Below are the code and all the weights of a small trained network. Each question names an input and a class and asks about switching units off, where a switched-off unit gives its printed mean instead of its output.

import numpy as np


def w(rows, s, z=0):
    codes = np.array(rows[::2]) - 128.0
    scale = np.full(codes.shape[1], s)
    scale[-1] = z or s
    return codes * scale


def norm(h):
    return h / np.sqrt((h * h).mean(-1, keepdims=True) + 1e-5)


def f(y):
    return y / 2 * (1 + np.tanh(0.7978845608 * (y + 0.044715 * y**3)))


def log_softmax(a):
    a = a - a.max(-1, keepdims=True)
    return a - np.log(np.exp(a).sum(-1, keepdims=True))


def net(x, mask):
    res = np.array(x, float).reshape(1, 6) / 4 @ E
    u = 0
    for l in range(2):
        y = f(norm(res) @ A[l][:, :-1].T + A[l][:, -1])
        res = res + np.where(mask[u : u + 5], y, B[l][:, -1]) @ B[l][:, :-1]
        u += 5
    return log_softmax(norm(res)[-1] @ U[:, :-1].T + U[:, -1])


A, B = {}, {}
E = w([
[117,156,87,107,127,150,153,134],'x0',
[218,254,250,148,76,114,150,124],'x1',
[130,100,166,130,119,133,111,133],'x2',
[183,96,164,62,89,3,252,7],'x3',
[120,150,85,120,116,152,156,133],'x4',
[139,119,149,97,139,148,97,139],'x5',
],0.0073)
A[0] = w([
[26,134,57,191,159,166,85,126,132],'L0N0',
[116,101,78,68,75,74,141,1,173],'L0N1',
[112,43,65,130,164,130,125,163,225],'L0N2',
[32,197,149,197,123,155,28,205,254],'L0N3',
[118,198,147,143,41,71,122,169,152],'L0N4',
],0.0076,0.0064)
B[0] = w([
[197,126,196,186,175,108,129,96,198],'L0N0',
[78,87,148,79,84,112,89,138,212],'L0N1',
[113,40,118,101,145,1,193,197,211],'L0N2',
[128,160,55,177,118,180,104,63,252],'L0N3',
[193,168,143,145,147,223,60,159,165],'L0N4',
],0.0079,0.011)
A[1] = w([
[97,187,102,117,100,148,114,57,161],'L1N0',
[82,30,84,156,104,140,126,43,130],'L1N1',
[195,157,192,139,135,143,171,192,76],'L1N2',
[183,95,96,224,254,74,151,154,3],'L1N3',
[214,138,192,123,63,91,192,69,62],'L1N4',
],0.0081,0.0034)
B[1] = w([
[177,134,205,144,116,118,128,98,176],'L1N0',
[110,46,114,127,243,144,116,119,249],'L1N1',
[65,50,110,76,173,103,134,152,159],'L1N2',
[67,162,52,127,182,245,139,234,254],'L1N3',
[98,172,99,135,94,153,179,204,241],'L1N4',
],0.011,0.0049)
U = w([
[66,77,31,192,230,173,122,193,3],'0',
[61,23,124,54,137,5,164,107,221],'1',
[187,224,148,214,90,189,54,70,160],'2',
[119,187,215,80,19,79,206,194,145],'3',
],0.013,0.0018)

Each question gives the input, the list of numbers given to net, and the class t.
The units are the neurons (one row each of A and B). Each row of codes is followed by its name. A weight is (code - 128) times the scale printed after its matrix; where a second scale follows, it is the last column's (A, B and U).
mask holds one flag per neuron, layer by layer. A switched-off neuron (its flag False) gives its mean, the last column of its row in B, instead of its output. The means were averaged over made-up inputs and are rounded, as every weight is.
A unit's drop is (log p(t) with every unit on - log p(t) with that unit switched off) / (log p(t) with every unit on - log p(t) with every unit switched off).
The circuit of an input: a set's keep is (log p(t) with only the set's units on - log p(t) with every unit switched off) / (log p(t) with every unit on - log p(t) with every unit switched off). Starting from all 10 units, units are removed one at a time, each time the one whose removal leaves the highest keep (on an exact tie, the one counted first), for as long as the keep stays at least 0.8.
circuit, biggest first: the units of the circuit, biggest drop first
unit that matters most: the unit with the biggest drop
k most important neurons: the k neurons with the biggest drops, biggest first
k most important neurons of layer l: the k neurons of layer l with the biggest drops, biggest first
drop of u: that unit's drop, to one decimal
input [-6,-3,-8,1,-1,-6], class 1: unit that matters most	L0N1
input [-7,-2,8,1,-4,-7], class 1: circuit, biggest first	L0N0, L1N3
input [-3,-7,5,1,5,3], class 1: 2 most important neurons of layer 0	L0N2, L0N3
input [4,1,-7,3,4,4], class 3: circuit, biggest first	L0N3, L1N1
input [7,5,-5,1,7,6], class 3: 2 most important neurons	L0N3, L1N2
input [1,1,-3,7,4,1], class 3: 2 most important neurons of layer 1	L1N4, L1N2
input [-1,2,8,8,3,1], class 3: 2 most important neurons	L1N4, L0N2
input [-2,1,-6,-4,3,0], class 2: 2 most important neurons of layer 0	L0N3, L0N2
input [-8,1,-2,6,8,-5], class 3: 2 most important neurons	L1N4, L0N3
input [-4,0,-1,1,-7,4], class 1: 3 most important neurons of layer 0	L0N0, L0N3, L0N4
input [8,1,-5,1,-1,7], class 3: 2 most important neurons of layer 0	L0N3, L0N2
input [6,3,-5,4,-2,-1], class 3: drop of L0N3	0.3
input [-5,1,4,-1,0,0], class 2: drop of L0N2	0.5
input [6,3,-5,-6,-4,7], class 2: drop of L0N4	0.0
input [2,2,5,6,7,-1], class 3: drop of L0N2	0.1
input [8,0,8,3,-1,3], class 1: most important neuron of layer 0	L0N1
